Below is a small trained network, with its code and all its weights. Each question gives an input and a target symbol and asks what happens when units are switched off, that is, made to give their printed mean instead of their output.

import numpy as np


def w(rows, s, z=0):
    codes = np.array(rows[::2]) - 128.0
    scale = np.full(codes.shape[1], s)
    scale[-1] = z or s
    return codes * scale


def f(y):
    return np.maximum(y, 0)


def softmax(a):
    e = np.exp(a - a.max(-1, keepdims=True))
    return e / e.sum(-1, keepdims=True)


def log_softmax(a):
    a = a - a.max(-1, keepdims=True)
    return a - np.log(np.exp(a).sum(-1, keepdims=True))


def net(x, mask):
    ids = ['αγηθλμξπτψ'.index(c) for c in x.split()]
    T = len(ids)
    res = E[ids] + P[:T]
    r = res
    for j in range(3):
        rows = slice(3 * j, 3 * j + 3)
        q, k, v = (r @ M[0][rows].T for M in (Q, K, V))
        z = softmax(np.where(np.tri(T) > 0, q @ k.T / 3**0.5, -1e9)) @ v
        o = O[0][rows]
        res = res + np.where(mask[j], z, o[:, -1]) @ o[:, :-1]
    y = f(res @ A[0][:, :-1].T + A[0][:, -1])
    res = res + np.where(mask[3:7], y, B[0][:, -1]) @ B[0][:, :-1]
    return log_softmax(res[-1] @ U[:, :-1].T + U[:, -1])


Q, K, V, O, A, B = {}, {}, {}, {}, {}, {}
E = w([
[4,145,159,211,148],'α',
[107,159,131,63,216],'γ',
[187,150,108,154,81],'η',
[98,66,89,126,63],'θ',
[221,116,137,55,149],'λ',
[128,67,98,41,17],'μ',
[123,89,116,114,172],'ξ',
[209,56,218,175,149],'π',
[224,69,59,156,141],'τ',
[50,123,156,68,165],'ψ',
],0.016)
P = w([
[111,135,30,92,112],'0',
[135,11,150,135,130],'1',
[120,175,59,119,119],'2',
[150,54,168,104,146],'3',
[118,188,60,114,122],'4',
[146,73,180,84,154],'5',
[123,198,86,146,114],'6',
[158,95,191,80,167],'7',
[122,190,73,137,114],'8',
[161,110,193,63,167],'9',
],0.011)
Q[0] = w([
[8,109,191,116,90],'h1',
[132,173,137,181,123],'h1',
[131,125,105,72,208],'h1',
[82,193,123,118,34],'h2',
[167,57,151,100,77],'h2',
[121,43,50,75,196],'h2',
[153,92,107,99,44],'h3',
[172,76,170,83,116],'h3',
[159,161,142,116,148],'h3',
],0.011)
K[0] = w([
[35,88,159,96,107],'h1',
[127,151,166,203,120],'h1',
[137,158,133,73,213],'h1',
[106,205,79,199,4],'h2',
[141,54,121,101,63],'h2',
[106,143,110,64,145],'h2',
[156,97,106,97,58],'h3',
[173,144,70,137,73],'h3',
[165,169,143,52,103],'h3',
],0.012)
V[0] = w([
[126,195,98,194,38],'h1',
[254,134,107,146,146],'h1',
[170,158,36,134,146],'h1',
[108,7,91,30,208],'h2',
[168,81,228,147,123],'h2',
[162,151,166,169,152],'h2',
[141,135,181,111,115],'h3',
[115,185,107,60,150],'h3',
[172,131,69,147,57],'h3',
],0.0067)
O[0] = w([
[193,98,64,2,174,63],'h1',
[211,132,179,138,103,133],'h1',
[174,178,105,101,111,144],'h1',
[157,141,219,248,100,255],'h2',
[128,78,61,106,124,126],'h2',
[133,76,76,109,82,93],'h2',
[150,80,153,124,139,111],'h3',
[144,178,99,45,172,143],'h3',
[102,103,99,135,80,153],'h3',
],0.0073,0.0072)
A[0] = w([
[169,228,2,224,143,250],'n1',
[16,72,194,121,163,196],'n2',
[51,234,109,56,188,100],'n3',
[61,207,58,138,33,23],'n4',
],0.0075,0.002)
B[0] = w([
[58,8,167,49,179,212],'n1',
[231,95,115,97,88,254],'n2',
[190,182,84,195,176,208],'n3',
[110,95,43,124,101,177],'n4',
],0.012,0.007)
U = w([
[40,84,89,162,139,157],'α',
[242,193,74,137,109,132],'γ',
[181,92,142,205,90,147],'η',
[223,132,141,63,128,175],'θ',
[105,151,127,134,217,150],'λ',
[146,75,27,185,180,64],'μ',
[129,23,127,106,215,2],'ξ',
[132,180,58,103,60,158],'π',
[2,81,171,171,186,150],'τ',
[174,106,78,23,164,67],'ψ',
],0.0077)

Each question gives the input, a string of symbols that net reads in full, and the target symbol t.
The units are the heads (3 rows each of Q, K, V and O) and the neurons (one row each of A and B). Each row of codes is followed by its name. A weight is (code - 128) times the scale printed after its matrix; where a second scale follows, it is the last column's (O, A, B and U).
mask holds one flag per unit, heads first, then neurons. A switched-off unit (its flag False) gives its mean, the last column of its rows in O or B, instead of its output. The means were averaged over made-up inputs and are rounded, as every weight is.
A unit's drop is (log p(t) with every unit on - log p(t) with that unit switched off) / (log p(t) with every unit on - log p(t) with every unit switched off).
The circuit of an input: a set's keep is (log p(t) with only the set's units on - log p(t) with every unit switched off) / (log p(t) with every unit on - log p(t) with every unit switched off). Starting from all 7 units, units are removed one at a time, each time the one whose removal leaves the highest keep (on an exact tie, the one counted first), for as long as the keep stays at least 0.8.
units of the circuit, in order: the units of the circuit, biggest drop first
most important unit: the unit with the biggest drop
k most important neurons: the k neurons with the biggest drops, biggest first
heads that matter: for each layer, one digit per head in row order, 1 if its drop is at least 0.15 and else 0, layers parted by /
drop when u is switched off: that unit's drop, to one decimal
input θ γ α π μ λ, target η: units of the circuit, in order	[h1 h2]
input θ τ π μ ξ γ α, target μ: units of the circuit, in order	[n3 h2 n4]
input θ λ η, target ψ: units of the circuit, in order	[h1 n1]
input λ π η γ, target η: units of the circuit, in order	[h1 h2 n1]
input γ η ξ μ γ ξ ψ η η γ, target γ: heads that matter	001
input α η γ η α ξ π τ π α, target γ: most important unit	n2
input γ τ λ η τ η λ ξ α, target μ: units of the circuit, in order	[n3 h2 h1]
input ψ α η λ ψ, target γ: units of the circuit, in order	[n3 n1 h2]
input α γ ξ π γ π θ γ ξ, target τ: 2 most important neurons	[n1 n2]
input ψ η θ ξ γ, target λ: units of the circuit, in order	[n3 n1 n2 h3]
input π π μ τ γ, target λ: 3 most important neurons	[n3 n2 n1]
input μ ξ λ ψ θ, target α: 2 most important neurons	[n4 n2]
input α τ α ξ, target η: 2 most important neurons	[n1 n2]
input γ μ λ α, target η: units of the circuit, in order	[n2]
input γ ψ λ γ θ, target α: 3 most important neurons	[n4 n2 n1]
input γ θ ξ γ α ψ ξ, target τ: drop when n1 is switched off	0.3
input α ξ τ τ μ γ ψ, target γ: drop when n2 is switched off	0.2
input μ θ ψ ψ ψ α μ γ η, target ψ: drop when h1 is switched off	0.3
